Below are the code and all the weights of a small trained network. Each question names an input and a class and asks about switching units off, where a switched-off unit gives its printed mean instead of its output.

import numpy as np


def w(rows, s, z=0):
    codes = np.array(rows[::2]) - 128.0
    scale = np.full(codes.shape[1], s)
    scale[-1] = z or s
    return codes * scale


def f(y):
    return np.maximum(y, 0)


def log_softmax(a):
    a = a - a.max(-1, keepdims=True)
    return a - np.log(np.exp(a).sum(-1, keepdims=True))


def net(x, mask):
    res = np.array(x, float).reshape(1, 6) / 4 @ E
    y = f(res @ A[0][:, :-1].T + A[0][:, -1])
    res = res + np.where(mask, y, B[0][:, -1]) @ B[0][:, :-1]
    return log_softmax(res[-1] @ U[:, :-1].T + U[:, -1])


A, B = {}, {}
E = w([
[2,91,130,76,151,107],'x0',
[139,163,55,70,42,107],'x1',
[88,96,192,214,89,70],'x2',
[120,109,180,127,92,191],'x3',
[45,152,187,159,139,116],'x4',
[154,204,100,152,218,68],'x5',
],0.0099)
A[0] = w([
[134,155,7,122,137,144,191],'neuron 0',
[169,151,80,64,155,227,186],'neuron 1',
[189,155,63,156,95,147,251],'neuron 2',
[182,175,127,85,126,128,219],'neuron 3',
[170,80,142,175,80,121,151],'neuron 4',
[96,93,115,159,194,66,237],'neuron 5',
[35,119,119,157,89,97,197],'neuron 6',
[154,116,97,75,93,136,137],'neuron 7',
[110,112,185,115,58,180,175],'neuron 8',
[52,75,222,118,136,218,234],'neuron 9',
[204,188,176,237,166,77,211],'neuron 10',
[66,99,79,95,39,101,190],'neuron 11',
[64,78,139,187,56,117,251],'neuron 12',
[145,169,46,64,130,248,170],'neuron 13',
[90,132,55,158,125,21,195],'neuron 14',
[68,86,61,107,186,133,103],'neuron 15',
[180,214,123,177,107,117,156],'neuron 16',
[135,130,93,167,192,144,251],'neuron 17',
[96,109,206,172,140,89,176],'neuron 18',
[149,48,236,159,131,149,254],'neuron 19',
[113,205,127,175,129,89,184],'neuron 20',
[75,129,85,40,162,29,174],'neuron 21',
[138,178,122,81,67,228,204],'neuron 22',
[94,179,112,96,130,103,151],'neuron 23',
[87,79,120,135,136,226,195],'neuron 24',
[67,72,155,69,35,94,250],'neuron 25',
[109,144,82,55,160,131,223],'neuron 26',
],0.011,0.0041)
B[0] = w([
[160,129,149,22,141,137,216],'neuron 0',
[93,28,152,21,132,206,223],'neuron 1',
[90,67,50,55,124,155,207],'neuron 2',
[72,110,109,44,185,132,191],'neuron 3',
[93,90,86,180,133,98,177],'neuron 4',
[203,182,243,151,136,42,204],'neuron 5',
[140,176,95,144,101,75,201],'neuron 6',
[89,89,119,63,135,151,179],'neuron 7',
[55,117,38,208,118,173,202],'neuron 8',
[126,153,180,231,78,179,252],'neuron 9',
[178,69,74,143,226,87,233],'neuron 10',
[101,180,68,90,34,143,207],'neuron 11',
[102,163,83,224,120,107,222],'neuron 12',
[113,80,205,58,115,208,231],'neuron 13',
[121,212,125,64,152,22,210],'neuron 14',
[157,130,212,105,3,104,182],'neuron 15',
[110,99,55,82,187,155,187],'neuron 16',
[216,92,154,99,147,97,191],'neuron 17',
[161,219,141,203,146,97,206],'neuron 18',
[116,93,161,227,120,136,233],'neuron 19',
[138,189,103,113,195,94,185],'neuron 20',
[168,114,166,49,49,62,227],'neuron 21',
[50,124,111,125,189,203,204],'neuron 22',
[145,139,113,51,92,113,174],'neuron 23',
[121,57,147,197,47,175,197],'neuron 24',
[53,202,43,161,38,134,229],'neuron 25',
[177,107,187,2,31,173,208],'neuron 26',
],0.0072,0.014)
U = w([
[23,112,116,210,47,197,38],'0',
[95,48,185,62,122,254,100],'1',
[128,141,83,84,217,119,223],'2',
[61,185,94,102,48,58,9],'3',
[176,121,255,88,28,64,245],'4',
[147,31,115,170,127,68,140],'5',
[182,184,217,185,186,97,79],'6',
],0.0098,0.0012)

Each question gives the input, the list of numbers given to net, and the class t.
The units are the neurons (one row each of A and B). Each row of codes is followed by its name. A weight is (code - 128) times the scale printed after its matrix; where a second scale follows, it is the last column's (A, B and U).
mask holds one flag per neuron, in row order. A switched-off neuron (its flag False) gives its mean, the last column of its row in B, instead of its output. The means were averaged over made-up inputs and are rounded, as every weight is.
A unit's drop is (log p(t) with every unit on - log p(t) with that unit switched off) / (log p(t) with every unit on - log p(t) with every unit switched off).
The circuit of an input: a set's keep is (log p(t) with only the set's units on - log p(t) with every unit switched off) / (log p(t) with every unit on - log p(t) with every unit switched off). Starting from the 12 units with the biggest drops (on a tie, the unit counted first), units are removed one at a time, each time the one whose removal leaves the highest keep (on an exact tie, the one counted first), for as long as the keep stays at least 0.8.
units of the circuit, in order: the units of the circuit, biggest drop first
top k neurons: the k neurons with the biggest drops, biggest first
drop of u: that unit's drop, to one decimal
input [-6,-7,-5,0,4,1], class 2: units of the circuit, in order	(neuron 10)
input [-3,-6,-1,6,-4,5], class 2: top 2 neurons	(neuron 10; neuron 9)
input [7,1,6,-5,-4,3], class 4: top 2 neurons	(neuron 5; neuron 21)
input [-6,-7,8,-5,6,-7], class 6: top 3 neurons	(neuron 18; neuron 10; neuron 5)
input [8,1,-1,0,-2,-1], class 4: top 2 neurons	(neuron 15; neuron 21)
input [3,-7,7,-8,3,-6], class 6: top 2 neurons	(neuron 5; neuron 18)
input [7,-1,6,-5,-1,3], class 4: top 2 neurons	(neuron 5; neuron 21)
input [-3,7,-6,-7,1,7], class 1: top 2 neurons	(neuron 13; neuron 26)
input [-8,-3,2,3,4,8], class 2: top 2 neurons	(neuron 16; neuron 10)
input [2,-2,-8,7,1,-8], class 0: drop of neuron 9	0.4
input [1,-4,8,-6,-8,-1], class 6: drop of neuron 5	0.1
input [5,-4,2,-5,-4,-5], class 0: drop of neuron 25	0.2
